Below are the code and all the weights of a small trained network. Each question names an input and a target symbol and asks about switching units off, where a switched-off unit gives its printed mean instead of its output.

import numpy as np


def w(rows, s, z=0):
    codes = np.array(rows[::2]) - 128.0
    scale = np.full(codes.shape[1], s)
    scale[-1] = z or s
    return codes * scale


def norm(h):
    return h / np.sqrt((h * h).mean(-1, keepdims=True) + 1e-5)


def f(y):
    return y / 2 * (1 + np.tanh(0.7978845608 * (y + 0.044715 * y**3)))


def softmax(a):
    e = np.exp(a - a.max(-1, keepdims=True))
    return e / e.sum(-1, keepdims=True)


def log_softmax(a):
    a = a - a.max(-1, keepdims=True)
    return a - np.log(np.exp(a).sum(-1, keepdims=True))


def net(x, mask):
    ids = ['εθλμσψ'.index(c) for c in x.split()]
    T = len(ids)
    res = E[ids] + P[:T]
    q, k, v = (norm(res) @ M[0].T for M in (Q, K, V))
    z = softmax(np.where(np.tri(T) > 0, q @ k.T / 2**0.5, -1e9)) @ v
    res = res + np.where(mask[0], z, O[0][:, -1]) @ O[0][:, :-1]
    y = f(norm(res) @ A[0][:, :-1].T + A[0][:, -1])
    res = res + np.where(mask[1:9], y, B[0][:, -1]) @ B[0][:, :-1]
    return log_softmax(norm(res)[-1] @ U[:, :-1].T + U[:, -1])


Q, K, V, O, A, B = {}, {}, {}, {}, {}, {}
E = w([
[137,149,106],'ε',
[135,170,255],'θ',
[155,143,139],'λ',
[173,103,124],'μ',
[237,146,90],'σ',
[148,131,126],'ψ',
],0.0041)
P = w([
[66,83,139],'0',
[189,160,122],'1',
[225,119,110],'2',
[254,69,95],'3',
[247,66,99],'4',
[252,77,86],'5',
[245,86,91],'6',
[251,91,94],'7',
[242,104,95],'8',
[246,112,98],'9',
[249,117,96],'10',
],0.0026)
Q[0] = w([
[7,91,26],'h0',
[175,124,132],'h0',
],0.011)
K[0] = w([
[254,185,43],'h0',
[85,135,100],'h0',
],0.0099)
V[0] = w([
[2,103,94],'h0',
[137,150,3],'h0',
],0.0083)
O[0] = w([
[90,254,76,27],'h0',
[220,225,160,6],'h0',
],0.0067,0.0025)
A[0] = w([
[150,103,11,193],'n0',
[90,170,88,156],'n1',
[123,86,128,139],'n2',
[192,191,142,131],'n3',
[123,103,65,5],'n4',
[97,158,157,133],'n5',
[183,108,145,186],'n6',
[165,140,80,65],'n7',
],0.013,0.0022)
B[0] = w([
[119,254,190,254],'n0',
[195,71,59,161],'n1',
[165,92,198,194],'n2',
[118,7,188,174],'n3',
[16,137,172,151],'n4',
[98,97,79,115],'n5',
[221,123,204,230],'n6',
[196,177,65,150],'n7',
],0.011,0.0054)
U = w([
[28,162,94,51],'ε',
[149,2,168,194],'θ',
[193,191,198,253],'λ',
[36,112,169,82],'μ',
[185,115,34,46],'σ',
[115,198,43,41],'ψ',
],0.0097,0.0047)

Each question gives the input, a string of symbols that net reads in full, and the target symbol t.
The units are the heads (2 rows each of Q, K, V and O) and the neurons (one row each of A and B). Each row of codes is followed by its name. A weight is (code - 128) times the scale printed after its matrix; where a second scale follows, it is the last column's (O, A, B and U).
mask holds one flag per unit, heads first, then neurons. A switched-off unit (its flag False) gives its mean, the last column of its rows in O or B, instead of its output. The means were averaged over made-up inputs and are rounded, as every weight is.
A unit's drop is (log p(t) with every unit on - log p(t) with that unit switched off) / (log p(t) with every unit on - log p(t) with every unit switched off).
The circuit of an input: a set's keep is (log p(t) with only the set's units on - log p(t) with every unit switched off) / (log p(t) with every unit on - log p(t) with every unit switched off). Starting from all 9 units, units are removed one at a time, each time the one whose removal leaves the highest keep (on an exact tie, the one counted first), for as long as the keep stays at least 0.8.
circuit, biggest first: the units of the circuit, biggest drop first
top k neurons: the k neurons with the biggest drops, biggest first
drop when u is switched off: that unit's drop, to one decimal
input λ θ ε, target ε: circuit, biggest first : [h0; n6]
input ψ λ λ λ μ μ ψ, target ψ: circuit, biggest first : [h0; n6]
input ε μ θ ε σ λ, target σ: top 2 neurons : [n1; n6]
input ε μ ε σ ε θ θ σ μ, target σ: top 3 neurons : [n1; n6; n2]
input θ μ ε ε μ μ, target μ: circuit, biggest first : [h0; n6; n4]
input ψ σ μ θ, target σ: top neuron : [n1]
input ε ψ σ ψ σ σ σ ε, target σ: drop when n1 is switched off : 0.3
input σ θ ε μ σ θ λ λ ε σ ε, target θ: drop when n0 is switched off : 0.3
input ε σ ε σ σ σ μ σ λ, target σ: drop when h0 is switched off : 1.1
input σ θ μ ε σ σ σ σ θ, target θ: drop when n0 is switched off : 0.3
